Here is a tiny trained network, its code and every weight. The questions are about switching its units off for an input and a class, where a switched-off unit gives its printed mean instead of its output.

import numpy as np


def w(rows, s, z=0):
    codes = np.array(rows[::2]) - 128.0
    scale = np.full(codes.shape[1], s)
    scale[-1] = z or s
    return codes * scale


def norm(h):
    return h / np.sqrt((h * h).mean(-1, keepdims=True) + 1e-5)


def f(y):
    return y / 2 * (1 + np.tanh(0.7978845608 * (y + 0.044715 * y**3)))


def log_softmax(a):
    a = a - a.max(-1, keepdims=True)
    return a - np.log(np.exp(a).sum(-1, keepdims=True))


def net(x, mask):
    res = np.array(x, float).reshape(1, 2) / 4 @ E
    u = 0
    for l in range(2):
        y = f(norm(res) @ A[l][:, :-1].T + A[l][:, -1])
        res = res + np.where(mask[u : u + 5], y, B[l][:, -1]) @ B[l][:, :-1]
        u += 5
    return log_softmax(norm(res)[-1] @ U[:, :-1].T + U[:, -1])


A, B = {}, {}
E = w([
[115,115,40,102,97,155,170,255,120],'x0',
[84,156,155,107,191,58,234,101,202],'x1',
],0.0061)
A[0] = w([
[108,112,121,60,58,132,53,128,98,89],'L0N0',
[133,80,193,106,132,51,46,73,136,218],'L0N1',
[111,145,145,142,149,49,208,74,197,4],'L0N2',
[170,174,127,151,125,193,109,88,138,10],'L0N3',
[13,199,86,46,162,111,178,95,255,35],'L0N4',
],0.0047,0.0032)
B[0] = w([
[108,177,68,169,171,85,166,122,203,159],'L0N0',
[142,147,41,107,150,150,141,135,122,255],'L0N1',
[135,135,36,114,72,38,127,189,123,219],'L0N2',
[29,120,208,181,162,129,58,253,169,118],'L0N3',
[99,120,242,117,206,241,35,134,55,253],'L0N4',
],0.0064,0.0042)
A[1] = w([
[233,121,74,129,42,180,130,119,28,73],'L1N0',
[25,116,221,40,216,68,207,105,230,4],'L1N1',
[169,206,12,141,154,66,191,96,245,175],'L1N2',
[106,153,138,75,74,182,141,236,119,66],'L1N3',
[168,157,177,186,105,39,92,3,147,192],'L1N4',
],0.0062,0.0029)
B[1] = w([
[141,86,231,181,183,145,109,121,109,223],'L1N0',
[164,80,172,255,93,203,54,129,83,254],'L1N1',
[41,214,85,105,181,115,105,126,88,224],'L1N2',
[80,172,82,49,62,77,169,113,193,211],'L1N3',
[140,100,99,68,35,82,242,180,216,239],'L1N4',
],0.0086,0.0052)
U = w([
[195,34,244,223,127,207,50,171,58,189],'0',
[150,97,32,29,41,68,253,185,213,252],'1',
[43,191,156,76,232,122,78,101,68,37],'2',
],0.0067,0.0021)

Each question gives the input, the list of numbers given to net, and the class t.
The units are the neurons (one row each of A and B). Each row of codes is followed by its name. A weight is (code - 128) times the scale printed after its matrix; where a second scale follows, it is the last column's (A, B and U).
mask holds one flag per neuron, layer by layer. A switched-off neuron (its flag False) gives its mean, the last column of its row in B, instead of its output. The means were averaged over made-up inputs and are rounded, as every weight is.
A unit's drop is (log p(t) with every unit on - log p(t) with that unit switched off) / (log p(t) with every unit on - log p(t) with every unit switched off).
The circuit of an input: a set's keep is (log p(t) with only the set's units on - log p(t) with every unit switched off) / (log p(t) with every unit on - log p(t) with every unit switched off). Starting from all 10 units, units are removed one at a time, each time the one whose removal leaves the highest keep (on an exact tie, the one counted first), for as long as the keep stays at least 0.8.
units of the circuit, in order: the units of the circuit, biggest drop first
most important unit: the unit with the biggest drop
k most important neurons: the k neurons with the biggest drops, biggest first
k most important neurons of layer l: the k neurons of layer l with the biggest drops, biggest first
input [-5,1], class 1: units of the circuit, in order => [L1N4]
input [-3,-3], class 2: 2 most important neurons of layer 0 => [L0N1; L0N0]
input [-3,0], class 2: 3 most important neurons of layer 0 => [L0N1; L0N4; L0N0]
input [-6,6], class 0: 2 most important neurons of layer 1 => [L1N1; L1N3]
input [-5,-4], class 1: 3 most important neurons => [L0N4; L1N4; L1N1]
input [0,-1], class 2: 2 most important neurons => [L0N0; L1N2]
input [8,8], class 0: 2 most important neurons of layer 1 => [L1N1; L1N4]
input [0,0], class 2: 2 most important neurons => [L1N2; L0N4]
input [2,1], class 2: 4 most important neurons => [L1N4; L0N2; L0N4; L1N1]
input [-6,7], class 0: 2 most important neurons => [L1N1; L0N4]
input [3,3], class 2: 3 most important neurons => [L0N4; L1N4; L0N0]
input [2,2], class 2: 4 most important neurons => [L0N4; L1N4; L1N1; L1N0]
input [2,4], class 0: 2 most important neurons of layer 1 => [L1N2; L1N4]
input [1,-2], class 2: most important unit => L0N0
input [3,0], class 2: units of the circuit, in order => [L0N4; L1N2]
input [2,3], class 2: 3 most important neurons of layer 1 => [L1N4; L1N1; L1N0]
input [-8,-6], class 1: 2 most important neurons => [L1N4; L0N4]
input [0,8], class 0: 2 most important neurons => [L0N4; L1N1]
input [-7,7], class 0: 2 most important neurons of layer 0 => [L0N4; L0N0]
input [-5,0], class 1: most important unit => L1N4
input [-2,-1], class 2: 2 most important neurons of layer 0 => [L0N1; L0N4]
